Below is a small trained network, with its code and all its weights. Each question gives an input and a class and asks what happens when units are switched off, that is, made to give their printed mean instead of their output.

import numpy as np


def w(rows, s, z=0):
    codes = np.array(rows[::2]) - 128.0
    scale = np.full(codes.shape[1], s)
    scale[-1] = z or s
    return codes * scale


def norm(h):
    return h / np.sqrt((h * h).mean(-1, keepdims=True) + 1e-5)


def f(y):
    return np.maximum(y, 0)


def log_softmax(a):
    a = a - a.max(-1, keepdims=True)
    return a - np.log(np.exp(a).sum(-1, keepdims=True))


def net(x, mask):
    res = np.array(x, float).reshape(1, 6) / 4 @ E
    u = 0
    for l in range(3):
        y = f(norm(res) @ A[l][:, :-1].T + A[l][:, -1])
        res = res + np.where(mask[u : u + 10], y, B[l][:, -1]) @ B[l][:, :-1]
        u += 10
    return log_softmax(norm(res)[-1] @ U[:, :-1].T + U[:, -1])


A, B = {}, {}
E = w([
[181,187,58,159,161],'x0',
[128,129,127,128,128],'x1',
[86,90,116,109,223],'x2',
[203,6,134,156,133],'x3',
[127,128,127,129,128],'x4',
[128,128,128,128,128],'x5',
],0.014)
A[0] = w([
[127,148,104,125,162,18],'0.n1',
[98,142,200,133,134,102],'0.n2',
[154,87,169,130,123,2],'0.n3',
[80,101,124,122,246,134],'0.n4',
[161,108,83,158,162,69],'0.n5',
[122,103,111,148,141,53],'0.n6',
[104,216,64,81,147,152],'0.n7',
[195,41,125,167,131,133],'0.n8',
[187,151,70,81,127,20],'0.n9',
[86,88,170,62,90,193],'0.n10',
],0.012,0.0063)
B[0] = w([
[100,164,131,169,178,134],'0.n1',
[147,146,123,102,83,158],'0.n2',
[98,123,153,192,121,145],'0.n3',
[118,117,128,6,195,226],'0.n4',
[182,166,132,114,94,165],'0.n5',
[123,122,114,117,145,133],'0.n6',
[113,139,173,184,153,226],'0.n7',
[137,33,91,169,120,254],'0.n8',
[132,136,138,131,80,142],'0.n9',
[100,133,214,131,70,228],'0.n10',
],0.012,0.0084)
A[1] = w([
[195,75,112,90,122,189],'1.n1',
[108,144,111,66,84,61],'1.n2',
[71,89,80,39,211,89],'1.n3',
[106,116,88,172,197,52],'1.n4',
[125,101,125,189,163,195],'1.n5',
[91,78,213,100,102,18],'1.n6',
[136,128,61,148,223,2],'1.n7',
[201,122,5,94,128,47],'1.n8',
[120,96,110,214,110,46],'1.n9',
[117,112,154,174,101,8],'1.n10',
],0.014,0.0073)
B[1] = w([
[161,104,103,110,92,254],'1.n1',
[163,149,144,109,136,141],'1.n2',
[143,146,135,180,60,232],'1.n3',
[160,124,120,91,132,149],'1.n4',
[145,147,140,129,103,216],'1.n5',
[105,135,47,154,148,208],'1.n6',
[137,130,52,47,144,157],'1.n7',
[255,101,115,87,75,179],'1.n8',
[159,164,174,191,86,164],'1.n9',
[70,122,126,145,84,138],'1.n10',
],0.016,0.008)
A[2] = w([
[159,5,96,113,170,110],'2.n1',
[171,179,65,140,166,247],'2.n2',
[113,102,109,164,71,130],'2.n3',
[114,125,173,135,158,136],'2.n4',
[111,117,133,125,116,153],'2.n5',
[118,116,126,98,98,175],'2.n6',
[103,162,63,51,149,142],'2.n7',
[167,47,119,135,112,198],'2.n8',
[64,176,113,54,209,101],'2.n9',
[89,147,181,98,104,2],'2.n10',
],0.019,0.005)
B[2] = w([
[96,251,117,104,164,228],'2.n1',
[113,129,91,180,167,194],'2.n2',
[129,141,162,149,153,198],'2.n3',
[133,112,87,92,90,142],'2.n4',
[127,121,164,118,124,152],'2.n5',
[124,154,129,123,143,175],'2.n6',
[170,87,148,152,146,165],'2.n7',
[72,86,124,111,124,249],'2.n8',
[144,63,141,135,129,182],'2.n9',
[192,143,119,81,137,165],'2.n10',
],0.02,0.014)
U = w([
[144,231,218,108,88,4],'0',
[48,88,163,177,47,252],'1',
[154,68,193,38,153,121],'2',
[16,138,107,54,168,144],'3',
[130,236,109,228,156,155],'4',
[199,108,64,191,61,130],'5',
[191,84,123,186,233,74],'6',
[157,143,5,60,173,102],'7',
],0.028,0.0015)

Each question gives the input, the list of numbers given to net, and the class t.
The units are the neurons (one row each of A and B). Each row of codes is followed by its name. A weight is (code - 128) times the scale printed after its matrix; where a second scale follows, it is the last column's (A, B and U).
mask holds one flag per neuron, layer by layer. A switched-off neuron (its flag False) gives its mean, the last column of its row in B, instead of its output. The means were averaged over made-up inputs and are rounded, as every weight is.
A unit's drop is (log p(t) with every unit on - log p(t) with that unit switched off) / (log p(t) with every unit on - log p(t) with every unit switched off).
The circuit of an input: a set's keep is (log p(t) with only the set's units on - log p(t) with every unit switched off) / (log p(t) with every unit on - log p(t) with every unit switched off). Starting from the 12 units with the biggest drops (on a tie, the unit counted first), units are removed one at a time, each time the one whose removal leaves the highest keep (on an exact tie, the one counted first), for as long as the keep stays at least 0.8.
circuit, biggest first: the units of the circuit, biggest drop first
top k neurons in layer l: the k neurons of layer l with the biggest drops, biggest first
drop of u: that unit's drop, to one decimal
input [0,8,1,6,0,-4], class 3: circuit, biggest first -> 2.n8
input [1,7,8,4,-6,0], class 7: circuit, biggest first -> 0.n10, 1.n7
input [7,5,0,5,0,-5], class 5: top 2 neurons in layer 1 -> 1.n9, 1.n8
input [7,7,1,0,2,-5], class 6: top 2 neurons in layer 1 -> 1.n7, 1.n3
input [-4,-7,-1,-1,-3,2], class 0: top 2 neurons in layer 0 -> 0.n8, 0.n4
input [-2,1,4,-7,-7,8], class 2: top 2 neurons in layer 2 -> 2.n9, 2.n1
input [-2,1,0,-8,3,3], class 0: top 2 neurons in layer 0 -> 0.n4, 0.n7
input [2,-1,1,7,3,2], class 7: top 2 neurons in layer 2 -> 2.n1, 2.n8
input [1,5,-1,8,-8,6], class 5: top 3 neurons in layer 1 -> 1.n9, 1.n1, 1.n8
input [-5,1,-1,-6,-5,3], class 0: top 2 neurons in layer 0 -> 0.n4, 0.n10
input [0,-1,2,7,-3,-7], class 3: top 2 neurons in layer 2 -> 2.n1, 2.n8
input [1,-3,-5,0,-7,-7], class 4: top 2 neurons in layer 0 -> 0.n4, 0.n8
input [-2,-7,1,-6,5,-1], class 2: top 2 neurons in layer 2 -> 2.n1, 2.n9
input [-8,-4,4,7,-7,4], class 3: circuit, biggest first -> 2.n1
input [4,-5,6,5,4,3], class 7: drop of 2.n10 -> 0.0
input [3,-1,2,3,1,3], class 7: drop of 2.n1 -> 0.1
input [2,-6,0,4,3,7], class 5: drop of 0.n5 -> 0.1
input [1,7,-8,-1,-5,-1], class 4: top 2 neurons in layer 0 -> 0.n10, 0.n8
